(in the rows, 128 means zero)
Facts:
stoplim J_509 <- J_10, J_36, J_590
stoplim J_130 <- J_101, J_677
stoplim J_324 <- J_113, J_199, J_5, J_902, J_993
stoplim J_656 <- J_129, J_49, J_86, J_896, J_973
stoplim J_226 <- J_130, J_188, J_339, J_561, J_919
stoplim J_53 <- J_137, J_237, J_639
stoplim J_331 <- J_145, J_175, J_227, J_462, J_505, J_600, J_605, J_701, J_722, J_792, J_806
stoplim J_611 <- J_157, J_583, J_658
stoplim J_211 <- J_162, J_21, J_343, J_683, J_706, J_748, J_953
stoplim J_759 <- J_165, J_380, J_385, J_479, J_601, J_678, J_926, J_964
stoplim J_272 <- J_172, J_422, J_828
stoplim J_370 <- J_186, J_239, J_884
stoplim J_157 <- J_187, J_192, J_540, J_618, J_783, J_863
stoplim J_694 <- J_219, J_279, J_401, J_814
stoplim J_744 <- J_22, J_242, J_364, J_387, J_530, J_544, J_580, J_90
stoplim J_713 <- J_223, J_50, J_718
stoplim J_360 <- J_230
stoplim J_601 <- J_263, J_923
stoplim J_599 <- J_283, J_325, J_370, J_474, J_620, J_694, J_744, J_817, J_835
stoplim J_600 <- J_305, J_841
stoplim J_678 <- J_315, J_466
stoplim J_541 <- J_324, J_360
stoplim J_339 <- J_386
stoplim J_223 <- J_389, J_467, J_766
stoplim J_479 <- J_437, J_613, J_703
stoplim J_459 <- J_44, J_695, J_779
stoplim J_44 <- J_481
stoplim J_741 <- J_508
stoplim J_586 <- J_509, J_607, J_716, J_742
stoplim J_919 <- J_522, J_809
stoplim J_964 <- J_532, J_675
stoplim J_620 <- J_554, J_700, J_859
stoplim J_718 <- J_59, J_769
stoplim J_883 <- J_656, J_688, J_741
stoplim J_683 <- J_662, J_663, J_899, J_910, J_942
stoplim J_188 <- J_73
stoplim J_806 <- J_975
[J_101, J_386, J_618, J_923] nustu J_541
[J_101, J_481] nustu J_910
[J_113, J_422, J_859] nustu J_695
[J_113, J_975] nustu J_783
[J_145, J_530] nustu J_748
[J_145, J_387] nustu J_389
[J_145, J_779] nustu J_828
[J_145] nustu J_50
[J_162] nustu J_964
[J_162, J_809] nustu J_239
[J_172, J_479] nustu J_703
[J_172, J_237] nustu J_742
[J_237] nustu J_599
[J_331, J_620] nustu J_175
[J_331] nustu J_759
[J_331, J_688] nustu J_130
[J_36] nustu J_817
[J_36] nustu J_919
[J_36] nustu J_10
[J_36, J_620, J_688] nustu J_242
[J_380, J_583] nustu J_883
[J_380, J_893] nustu J_600
[J_380, J_713] nustu J_283
[J_380, J_422, J_474, J_766] nustu J_926
[J_386] nustu J_53
[J_386, J_662] nustu J_605
[J_386] nustu J_226
[J_387] nustu J_192
[J_422] nustu J_953
[J_466] nustu J_59
[J_466] nustu J_385
[J_466, J_809] nustu J_639
[J_466, J_809] nustu J_792
[J_474] nustu J_678
[J_474, J_923] nustu J_165
[J_479] nustu J_586
[J_479, J_481] nustu J_532
[J_481] nustu J_677
[J_481] nustu J_663
[J_481] nustu J_370
[J_49] nustu J_188
[J_49] nustu J_462
[J_49, J_618] nustu J_841
[J_49] nustu J_884
[J_530, J_806] nustu J_554
[J_530] nustu J_814
[J_530, J_688] nustu J_186
[J_583] nustu J_467
[J_620] nustu J_683
[J_662] nustu J_769
[J_701, J_86] nustu J_263
[J_713, J_835, J_86] nustu J_716
[J_718] nustu J_522
[J_766] nustu J_561
[J_766] nustu J_343
[J_766, J_90] nustu J_580
[J_779] nustu J_315
[J_779, J_86] nustu J_325
[J_806] nustu J_544
[J_809] nustu J_973
[J_809] nustu J_607
[J_859] nustu J_722
[J_859] nustu J_129
[J_86] nustu J_272
[J_86, J_923] nustu J_219
[J_863, J_90] nustu J_902
[J_863] nustu J_279
[J_90, J_923] nustu J_675
[J_923] nustu J_22
[J_923] nustu J_5
[J_923] nustu J_694
[J_923] nustu J_706
[J_923] nustu J_360
[J_975] nustu J_230

Known rows:
J_101: [201 180  95  89  78 164  93  78 210 154  98  35  92 115 142 165 110  90
 102  96 193 112 100 153  61 157  82 106 135 109 167 103 184 178 190 163
 213  92  91  91  97  53 110  97 138  95 126  87 167  85]
J_145: [206 118  95 219 179  32 113 134  83 160 185 174 178 158 158 134  49 161
 167 153 151 109 199  40 168  71 206 145 144 117 170 104  48 131 126 171
 171  78 140 175 128  66 161  98 157 164 135 113 167  98]
J_701: [181 111 102 206  81  73 117 136  93 158 133 145  96 160 140 130  53 144
 123  86 121 112 180 163 129 141 199 130  90 108 171 118 165 172 109 162
 206  79 166 167 111  55 166 127 152 130 164 115 119 102]
J_695: [ 62 124 116 101 196  74 154 145  83 121  77 108 157 120  97  79 160  88
  92 184 109 115 149 185 160 153  84 113 121 143 111 159 103 126 103 103
  55  87  94 140 126 157 109  95 152 171 153 127  86 113]
J_613: [159 113 132  99 121 148 109 119 154 118  82 135 110 140 118  99 157 158
 115 165 113 119 137 129 128  96 103 132 155 123 149 149  71 116 115 109
  87 111 111 108 128 163 121 140 134 114 144 142 126 110]
J_474: [210 157 169  97 139  59 141 153  66 110  51  96 117 112 148  89  42 128
 188 183 108 129 122 144 174 112  87 122 155 110  69 122  58 103 113 143
  57 108 193 130 105  57 105  89 110 125 108  85 161 144]
J_620: [211 186  94 221 139  28  65 136 109  99 161 195 160 169 117 136  34 158
 107  78 115 150  87  44  57 210 181 135  42 126 118 114 197 116 136 147
 197 165 145  96 122  59 104  77  51 105 104 139 108 150]
J_305: [ 89 116 138 123 127 144 141 133 129 121 182 106 115 131 118  94 155 144
 112 105 110 136 152 167 134 108 136 134 136 124 161 129 118 142 120 130
  82  89 126 102 118 151 134 122 131 116 118 129 119 137]
J_157: [ 58 178 116 115 111 162 152 146  69 136 106  91 154 119  89 170 178  85
 176  97 119 151  86  64  93 144 168 119 135 125 165 131 173 112 111 116
 105 188  91 127 194 153 128 102 114 118 139 125  84 134]
J_49: [195 120 112 136  81 135 112 113 194 143  72 103 125 106 138 138  79 104
  93 151 153 116 152  77  77 163  72 103 117 111 141 112 168 158 178 149
 189 132 107  90  90  90 118  90 134 112 149  97 159 112]
J_466: [216 112  99 135 178  71 102 137  86 162  79 164 156 150 149 140  50 166
 173 189 173 113 186  55 172  84 174 140 165 117 139 119  28 101 128 153
 134  89 119 169 117 106 150 108 154 164 153 124 164  81]
J_279: [118 115 145 117 155 136 159 125 130 123 149 101 138 114 136 105 159 152
 110 117 117 120 138 119 131 104 108 132 143 123 117 137 108 113 125 124
 145 132 162 140 132 150 130 147 113 136 116 137 141 138]
J_219: [137 109 137 127  92 150 162 109 140 138 136  86 117 116 145 103 168 149
  96  82 107 114 123 147 106 147 111 129 136 123 132 140 155 128 117 118
 190 133 162 150 129 152 152 160 116 118 135 143 109 132]
J_769: [108 117 142 108 114 155 140 112 157 133 145  99 127 118 131 117 166 124
 110 126 118 117 126 140 115 124 101 122 140 121 151 130 122 134 131 119
 105 129 114 118 125 159 123 136 130 123 136 137 125 139]
J_22: [123 118 148 111 132 145 162 108 153 118 154  75 139 111 134  99 174 156
 101  96 111 119 119 140 105 126  89 130 134 121 120 140 124 114 122 117
 168 132 165 139 125 159 138 156  96 121 115 139 126 142]
J_532: [118 104 142  99 177 156 103 142 188 112  85  92  94 130  93 132 150 150
 104 165 156 139 113 168 116  96  83 123 139 130 135 137  69 128 136 149
 128  89 114 111 112 158 127 126 138 118 131 148 135 124]
J_211: [ 71 126 107  97 109 150 145 144 162 118 176 167  95 118 156 170 173 114
 168 122 122 124  86 154 176 179 192 143  72 161  74 116 184 124 132 110
  88 177  93 115 143 136 105 158 130 126 117 118  95 114]
J_893: [205 155 153 109  90 100  93 152  52 111  56 174 104 123 144 166  38 109
 185 123 147 159 105  93 172 126 151 131 133 117  74 107 175 100 126 160
  58 141 183 118  92  61 104  92 107 107 103  88 160 139]

Rows:
No name comes twice in this set of rows, the named rows included.
[ 97 103 156 108 187 169  90 151 183 109  90  83  89 134  87 142 117 145
 107 177 198 168 120 171 129  89  86 112 155 148  95 136  38 126 140 182
 136  82 122 139 103 153 140 110 133 130 121 151 131 147] -> J_703
[136 105 103 100 194 158  70 148 165 108  59 103  94 132  86 173  50 131
 159 173 209 176 109 157 143  88 111 123 109 159  73 118 102 107 147 186
 198  76  91 171  97  56 136  87 146 138 112 144 152 137] -> J_479
[ 84 118 114 107 103 166 150  97 202 132 165  59  89 114 149 164 167 110
 119 150 123 109 103 159 136 175 112 123 100 115 109 116 172 183 166 109
 134 109 113  91 106 145 109 144 125 104 138 117 128 100] -> J_910
[180 112 101 171 171  84 128 137 103 159 163 163 133 137 159 155  47 146
 172 187 156 108 184  56 172  91 194 137 146 129  94 111  65 143 153 138
 139 100 148 144 108  89 122 117 154 167 146 123 159 102] -> J_162
[174 112 174 132  80 132 158 142  67 128  80 106  96 117 151  94 117 157
 129  90 111 125 109 156 131 162 104 130 138 116  99 140 140 118 107 121
 165 136 193 152 110 119 138 161  83 102 137 132 108 145] -> J_283
[ 75 111 122  99 161 158 159 149 137 106 162  86 124 110 104 157 176 144
 125  69 182 170  87 141 144 135 120 135  81 155  78 127 181 100 125 168
 198 124 119 193 128 101 141 163  82 141  97 141 114 148] -> J_599
[175 155 114 209 123  94  85 120 139 102 199 177 130 164 110  94  70 150
  96  92 112 150 128 137  77 157 144 133  65 119 179 126 171 147 124 128
 110  96 140  85 118 144 120 101 109  99 103 148 102 144] -> J_175
[191 147 164 160 115  95 119 149  55 133  67 142 108 136 131 150  36 113
 183 179 120 129 120  83 143 114 114 115 155 109 109 116  58 108 123 144
  72 105 191 102  99  78 111  80 111 109 134 102 161 145] -> J_583
[199 142 174 105 141  66 113 148  57 122  61 145 121 116 152 102  48 107
 181 190 109 128 141 126 178 100  90 120 166 109  73 116  24 107 119 131
  46 107 195 101  98  72  99  73 140 135 121  89 166 149] -> J_766
[ 60 154 108 125 188 102 162 149  98 140 105  93 168 128  92 116 177  83
  96 188 110 111 126 174 114 149 105 110 132 130 156 156  97 124 105 101
  76 109  94 137 179 166 125  81 149 168 165 150  83  98] -> J_783

The same elements again, as new rows of numbers:
Known rows:
J_678: [ 98  93 160 144 108 126 116 143 169 127 126 110 125 153 157 131 117 134
 139 110 132 135 151 129 134 141 118 123 147 125 104 142]
J_586: [134 129 137 134 110 111 169 137 121 154 162 120 129 124 116 121 117 122
 128 106  94 113 142 148 117 144 142 215 113 163 144 125]
J_192: [155 102 112 151 190 142 111 128 125 139 104 164 123 123  55 132 142 133
 138 133 141 103 177 122 142 110 162  85 126 178 118 113]
J_942: [168 126 134  94 170 123 140 122 106 152 128 112 117 116 116 121 122 141
 143 117 113 133 126 130 109 120 152 127 121  92 119 135]
J_462: [121 159 116 113 121 132 106 127 126 191 131 133 125 127 150 108 126 108
 112 142 140 118 112 108 143 151 122  76 143 129 132 122]
J_21: [156 124 129 103 153 125 141 125 117 136 129 122 119 120 124 123 127 133
 140 125 113 130 124 133 114 126 142 120 120 102 120 132]
J_613: [127 108 140 134  88 115 141 133 165 141 125 160 124 142 140 118 126 123
 148 122 143 121 194 143 133 145 139 115 126  89 122 138]
J_263: [116  85 160 152 119 129 137 134 154 120 106 154 129 142 172 100 122 141
 151 112 144 116 189 119 132 153 114 105 137 133 123 133]
J_331: [122 165 118 115  73  86  57 115 120 122 115 121 139 125 132 162 113 115
 103 115 151 141 139 129 145 130 126  88 111 116 149 120]
J_923: [113 152 158 163  54 132  56 149 164 130  82 133 135 137 163 115 121 125
 129  99 157 126 118 135 120  94 123 135 131  50 101 144]
J_541: [ 83 136 145 145 130 131 166 159  99 173 130 136 129 132 140 123 120 130
 121 150 124 134  94 118 113 142 138 118 158 160 130 123]
J_841: [118 175 116 113 124 129  93 129 127 210 134 127 125 127 159  99 122 104
 107 144 141 117 106  97 147 162 110  70 148 145 137 121]
J_481: [143 174 134 141  79 114 107 136 123 153 128 120 132 116 107 114 123 113
 122 100 111 112 107 144 110  97 140 216 102 101 133 134]
J_683: [144 114 135  96 158  98 135 129  99 137 132 100 126 124 120 156 104 156
 120 137 119 151 171 130 119 148 146 110 125 121 142 123]
J_809: [181 145 105 127 113 116 159 158 139  87 132 127 134 112 169 149 137 110
 127  89 152 136  66 168 136 113 133  86 135  98 125 142]
J_165: [108 106 150 145 121 138 105 140 159 152 113 121 123 152 155 111 117 136
 138 126 123 131 135 115 128 148 116 126 156 134 126 135]
J_599: [132 132 123 138 111 128 192 122 130 134 164 105 137 119 124 132 125 134
 131 129 101 112 146 133 118 135 121 202 113 145 146 124]
J_162: [188 135 121 101 133 123 161 140 123 111 119 143 121 115 149 124 136 117
 144 116 130 135  80 151 117 112 134 103 125  78 142 142]

Rows:
No name comes twice in this set of rows, the named rows included.
[125 113 134 148 160 156 159 114 119  96 115 126 136 122 164 119 134 153
 137 137 147 112 141  97 124 135  96 135 128 151 133 119] -> J_325
[123  87 151 150 124 122 141 128 149 116 110 166 125 139 165 100 128 142
 151 113 162 109 217 124 136 157 131  87 124 119  99 128] -> J_315
[123 117 147 147 152 131 134 140 118 103 116 124 128 127 174 127 127 137
 131 100 142 126 118 123 129 135 114 114 137 171 106 123] -> J_272
[140 161 128 122 115 113  58 100 118 113 104 154 133 112 149 118 139 113
 126  93 177 111 139 116 146 116 127  69  96 112  94 120] -> J_145
[116 133 142 110 132 119  86 111 147 123 141  93 124 141 159 131 122 110
 131 101 116 139  95 107 150 151  94 102 141 190 131 131] -> J_600
[100  81 160 127 137 138 121 125 174 134 130 111 117 160 138 121 119 134
 149 128 110 138 155 111 135 152 117 120 149 148 124 141] -> J_926
[126 132 152 142 125 128  83 134 128  74 108 101 130 131 156 139 128 126
 131  86 134 136  91 133 126 102 122 143 123 146  91 137] -> J_713
[122 124 107 121 118 123 128 108 120 123 130 119 136 127 105 152 119 149
 114 172 123 136 174 114 126 141 112 123 122 119 178 113] -> J_817
[105 136 127 155 123 160 138 135 125 130 127  93 140 127 172 137 125 151
 111 148 127 129  91 106 115 129  91 145 155 132 134 125] -> J_694
[146 123 131 113 145 116 150 134 117 133 141 117 123 120 134 133 124 135
 135 115 123 134 126 141 118 128 145 125 124 114 110 131] -> J_211
[136 115 148 102 172 139 101 121 132 133 125  92 118 136 128 130 119 138
 140 127  98 147  92 112 116 126 119 133 140 137 122 136] -> J_343
[110  94 130 131  94  95 128 132 136 136 130 134 131 141 120 151 110 138
 121 137 143 137 222 141 141 163 133 110 130 116 149 121] -> J_759
[125 156 120 116 101  96  71 109 124 124 123 138 134 118 154 136 129 107
 115 105 166 124 144 123 152 134 126  65 107 125 114 119] -> J_806
[134 132 153 155  40  97 143 143 158 144 139 129 133 128 135 111 116 117
 139  81 118 104 181 162 118 128 153 226  96  84 119 141] -> J_479
[115 112 103 127 134 131 145  97 111 118 130 131 140 121 119 147 126 157
 119 177 140 123 200 109 130 146 108 108 119 128 167 112] -> J_186

